Below is a small trained network, with its code and all its weights. Each question gives an input and a target symbol and asks what happens when units are switched off, that is, made to give their printed mean instead of their output.

import numpy as np


def w(rows, s, z=0):
    codes = np.array(rows[::2]) - 128.0
    scale = np.full(codes.shape[1], s)
    scale[-1] = z or s
    return codes * scale


def f(y):
    return y / 2 * (1 + np.tanh(0.7978845608 * (y + 0.044715 * y**3)))


def softmax(a):
    e = np.exp(a - a.max(-1, keepdims=True))
    return e / e.sum(-1, keepdims=True)


def log_softmax(a):
    a = a - a.max(-1, keepdims=True)
    return a - np.log(np.exp(a).sum(-1, keepdims=True))


def net(x, mask):
    ids = ['ΔΘΣεξψ'.index(c) for c in x.split()]
    T = len(ids)
    res = E[ids] + P[:T]
    u = 0
    for l in range(3):
        r = res
        for j in range(3):
            rows = slice(2 * j, 2 * j + 2)
            q, k, v = (r @ M[l][rows].T for M in (Q, K, V))
            z = softmax(np.where(np.tri(T) > 0, q @ k.T / 2**0.5, -1e9)) @ v
            o = O[l][rows]
            res = res + np.where(mask[u + j], z, o[:, -1]) @ o[:, :-1]
        u += 3
        y = f(res @ A[l][:, :-1].T + A[l][:, -1])
        res = res + np.where(mask[u : u + 8], y, B[l][:, -1]) @ B[l][:, :-1]
        u += 8
    return log_softmax(res[-1] @ U[:, :-1].T + U[:, -1])


Q, K, V, O, A, B = {}, {}, {}, {}, {}, {}
E = w([
[140,216,52,108,105],'Δ',
[34,105,135,92,153],'Θ',
[9,234,114,245,147],'Σ',
[106,125,147,174,174],'ε',
[68,112,151,123,180],'ξ',
[129,129,154,217,223],'ψ',
],0.014)
P = w([
[134,58,213,146,116],'0',
[46,30,95,191,112],'1',
[49,53,90,153,106],'2',
[46,74,98,108,127],'3',
[55,91,82,76,131],'4',
[70,110,59,59,131],'5',
[84,130,44,37,127],'6',
[92,150,33,14,130],'7',
[109,193,30,3,117],'8',
[147,254,123,38,175],'9',
],0.0068)
Q[0] = w([
[253,78,116,106,114],'L0H0',
[146,57,111,82,175],'L0H0',
[44,180,65,151,237],'L0H1',
[176,125,94,133,57],'L0H1',
[143,78,70,159,33],'L0H2',
[159,179,205,163,49],'L0H2',
],0.012)
K[0] = w([
[66,137,179,189,102],'L0H0',
[63,67,174,119,152],'L0H0',
[176,152,62,78,137],'L0H1',
[111,48,107,145,110],'L0H1',
[133,77,110,157,144],'L0H2',
[71,36,248,208,168],'L0H2',
],0.012)
V[0] = w([
[223,150,164,155,111],'L0H0',
[164,136,109,111,79],'L0H0',
[66,226,86,154,83],'L0H1',
[90,128,137,133,247],'L0H1',
[187,141,140,112,174],'L0H2',
[46,148,159,123,152],'L0H2',
],0.011)
O[0] = w([
[74,66,171,110,181,58],'L0H0',
[124,118,81,98,170,82],'L0H0',
[193,120,2,150,157,244],'L0H1',
[100,137,139,177,68,185],'L0H1',
[56,134,180,147,140,65],'L0H2',
[147,116,37,115,81,220],'L0H2',
],0.01,0.011)
A[0] = w([
[181,12,125,101,194,64],'L0N0',
[1,115,69,76,28,112],'L0N1',
[77,95,26,118,153,217],'L0N2',
[117,29,212,82,103,76],'L0N3',
[175,159,98,94,143,47],'L0N4',
[31,143,78,197,197,183],'L0N5',
[121,91,145,191,219,193],'L0N6',
[177,127,17,160,110,3],'L0N7',
],0.0073,0.0063)
B[0] = w([
[52,159,33,220,145,126],'L0N0',
[116,109,254,136,123,165],'L0N1',
[183,106,171,53,149,238],'L0N2',
[54,204,185,72,199,129],'L0N3',
[60,94,169,171,98,146],'L0N4',
[226,193,184,144,120,194],'L0N5',
[209,171,92,55,130,135],'L0N6',
[95,99,114,140,198,250],'L0N7',
],0.0072,0.021)
Q[1] = w([
[141,96,177,182,176],'L1H0',
[153,104,189,108,81],'L1H0',
[207,101,186,185,126],'L1H1',
[129,50,157,175,92],'L1H1',
[46,120,254,156,172],'L1H2',
[34,76,157,126,204],'L1H2',
],0.0074)
K[1] = w([
[109,89,78,183,100],'L1H0',
[132,125,9,154,93],'L1H0',
[98,189,2,235,12],'L1H1',
[98,44,137,143,45],'L1H1',
[84,38,169,220,182],'L1H2',
[143,114,198,207,128],'L1H2',
],0.0061)
V[1] = w([
[99,107,89,178,77],'L1H0',
[154,122,173,91,98],'L1H0',
[126,74,117,145,104],'L1H1',
[108,100,200,117,212],'L1H1',
[111,49,106,1,161],'L1H2',
[108,196,163,74,66],'L1H2',
],0.0087)
O[1] = w([
[97,128,224,136,138,122],'L1H0',
[165,149,122,115,64,112],'L1H0',
[121,107,155,149,129,99],'L1H1',
[156,152,82,207,35,35],'L1H1',
[148,153,193,133,2,71],'L1H2',
[178,106,80,151,108,2],'L1H2',
],0.009,0.0079)
A[1] = w([
[150,105,201,150,79,174],'L1N0',
[135,177,142,155,149,126],'L1N1',
[72,46,196,127,97,2],'L1N2',
[92,76,102,112,107,112],'L1N3',
[163,53,118,86,95,110],'L1N4',
[176,132,163,67,102,3],'L1N5',
[144,9,128,106,109,237],'L1N6',
[73,163,131,157,72,71],'L1N7',
],0.013,0.0026)
B[1] = w([
[173,109,161,137,61,139],'L1N0',
[66,133,162,63,85,253],'L1N1',
[90,220,120,82,231,141],'L1N2',
[26,106,114,151,210,119],'L1N3',
[131,196,108,110,223,160],'L1N4',
[170,206,105,196,139,187],'L1N5',
[140,211,115,137,192,164],'L1N6',
[58,175,224,254,208,127],'L1N7',
],0.0082,0.0052)
Q[2] = w([
[182,114,68,101,221],'L2H0',
[83,92,169,12,152],'L2H0',
[102,137,133,80,212],'L2H1',
[96,56,171,132,108],'L2H1',
[53,111,105,141,103],'L2H2',
[225,193,117,138,52],'L2H2',
],0.011)
K[2] = w([
[69,98,76,189,137],'L2H0',
[139,198,30,136,240],'L2H0',
[154,112,71,93,96],'L2H1',
[125,72,132,186,189],'L2H1',
[66,45,73,110,238],'L2H2',
[85,167,131,254,99],'L2H2',
],0.009)
V[2] = w([
[148,98,43,173,100],'L2H0',
[140,91,141,95,51],'L2H0',
[234,79,19,174,85],'L2H1',
[67,93,149,159,211],'L2H1',
[73,254,103,126,253],'L2H2',
[97,133,242,249,100],'L2H2',
],0.0077)
O[2] = w([
[178,138,193,146,82,119],'L2H0',
[187,202,153,132,122,32],'L2H0',
[66,54,253,240,129,140],'L2H1',
[119,202,133,54,79,147],'L2H1',
[92,229,84,173,69,254],'L2H2',
[76,100,88,67,80,107],'L2H2',
],0.0076,0.019)
A[2] = w([
[148,74,181,84,132,219],'L2N0',
[202,104,111,94,37,2],'L2N1',
[71,204,140,135,180,208],'L2N2',
[44,174,186,111,155,250],'L2N3',
[64,157,210,111,23,99],'L2N4',
[153,45,253,61,26,126],'L2N5',
[32,91,170,149,232,83],'L2N6',
[173,146,130,228,209,37],'L2N7',
],0.0081,0.0064)
B[2] = w([
[178,82,151,66,11,131],'L2N0',
[221,114,50,195,132,125],'L2N1',
[162,79,146,141,119,251],'L2N2',
[137,21,155,134,94,195],'L2N3',
[105,101,75,160,238,132],'L2N4',
[193,116,103,66,138,131],'L2N5',
[154,142,104,174,72,143],'L2N6',
[82,181,171,67,130,174],'L2N7',
],0.011,0.019)
U = w([
[144,148,176,100,126,140],'Δ',
[185,192,85,104,30,65],'Θ',
[194,110,70,125,254,64],'Σ',
[169,89,176,67,89,254],'ε',
[57,155,130,34,89,82],'ξ',
[82,54,187,196,97,143],'ψ',
],0.0089,0.0037)

Each question gives the input, a string of symbols that net reads in full, and the target symbol t.
The units are the heads (2 rows each of Q, K, V and O) and the neurons (one row each of A and B). Each row of codes is followed by its name. A weight is (code - 128) times the scale printed after its matrix; where a second scale follows, it is the last column's (O, A, B and U).
mask holds one flag per unit, layer by layer, with each layer's heads first. A switched-off unit (its flag False) gives its mean, the last column of its rows in O or B, instead of its output. The means were averaged over made-up inputs and are rounded, as every weight is.
A unit's drop is (log p(t) with every unit on - log p(t) with that unit switched off) / (log p(t) with every unit on - log p(t) with every unit switched off).
The circuit of an input: a set's keep is (log p(t) with only the set's units on - log p(t) with every unit switched off) / (log p(t) with every unit on - log p(t) with every unit switched off). Starting from the 12 units with the biggest drops (on a tie, the unit counted first), units are removed one at a time, each time the one whose removal leaves the highest keep (on an exact tie, the one counted first), for as long as the keep stays at least 0.8.
circuit, biggest first: the units of the circuit, biggest drop first
unit that matters most: the unit with the biggest drop
top k neurons in layer l: the k neurons of layer l with the biggest drops, biggest first
heads that matter: for each layer, one digit per head in row order, 1 if its drop is at least 0.15 and else 0, layers parted by /
input ψ ψ Σ ψ ξ Θ Δ Θ ψ Σ, target ψ: circuit, biggest first : L2H1
input Θ ε Σ ψ Θ, target ψ: heads that matter : 010 / 000 / 000
input Σ Σ ε Σ Δ Σ Σ ψ Δ ψ, target Δ: circuit, biggest first : L2N7, L2H2
input Σ Σ ψ ψ Θ, target ψ: heads that matter : 010 / 000 / 001
input ξ ψ Δ Σ, target ξ: heads that matter : 011 / 110 / 001
input ε ε Σ Σ Δ ψ, target ε: circuit, biggest first : L2H2, L1H1, L0H1, L2N0
input ξ Θ Σ ψ Δ Σ Δ Δ Σ ε, target ξ: top 2 neurons in layer 2 : L2N2, L2N3
input Σ Σ Σ Θ ψ ξ, target ψ: heads that matter : 011 / 000 / 001
input Θ ψ Σ Θ Θ, target Θ: heads that matter : 111 / 101 / 011
input Σ ε Σ Σ Θ Θ Σ, target Θ: top 2 neurons in layer 0 : L0N7, L0N5
input ε Σ Δ ψ, target ε: circuit, biggest first : L2H2, L0H1, L1H1, L2N0
input ε ε ε, target ε: top 4 neurons in layer 0 : L0N7, L0N4, L0N6, L0N0
input Σ Σ ξ, target Σ: heads that matter : 000 / 111 / 010
input ψ ψ Σ Σ Σ Θ ψ Θ ψ, target Θ: heads that matter : 011 / 001 / 000
input ξ Δ Θ Σ Θ Σ Σ ψ, target ξ: unit that matters most : L0N5
input Δ ψ Σ ψ ψ ε ψ Σ, target Δ: heads that matter : 111 / 100 / 111
input Σ ψ Σ Σ ψ Σ ψ ε, target ψ: heads that matter : 010 / 000 / 101
input ε ψ Δ Σ ψ ε, target ε: circuit, biggest first : L0H1, L2H2, L2N0, L1N0
input Θ ε ψ ε Θ Δ Σ Σ, target Θ: heads that matter : 110 / 111 / 101
input Σ ψ ψ ε Σ ψ ψ, target ψ: top 3 neurons in layer 0 : L0N5, L0N2, L0N1
input ψ ξ ξ ψ, target ξ: unit that matters most : L0N2
input Σ ε ε Σ, target ε: top 2 neurons in layer 0 : L0N1, L0N7
input ξ ξ ε ξ Σ Θ Σ Σ Δ ξ, target ξ: heads that matter : 111 / 110 / 001
input ψ Σ ε Δ ε Θ ψ, target ψ: heads that matter : 111 / 011 / 011
input Σ ε ψ ξ ψ Σ Σ Σ ψ ξ, target ψ: heads that matter : 011 / 000 / 101
input Σ ε Σ, target ε: top 3 neurons in layer 2 : L2N3, L2N2, L2N4
input ε ξ ψ ψ Δ, target ε: unit that matters most : L0N7
input ξ ε Δ ε Σ Σ, target ξ: top 2 neurons in layer 2 : L2N2, L2N3
input Σ Θ Σ Σ ψ ψ Σ Σ Σ Θ, target Σ: heads that matter : 000 / 010 / 010
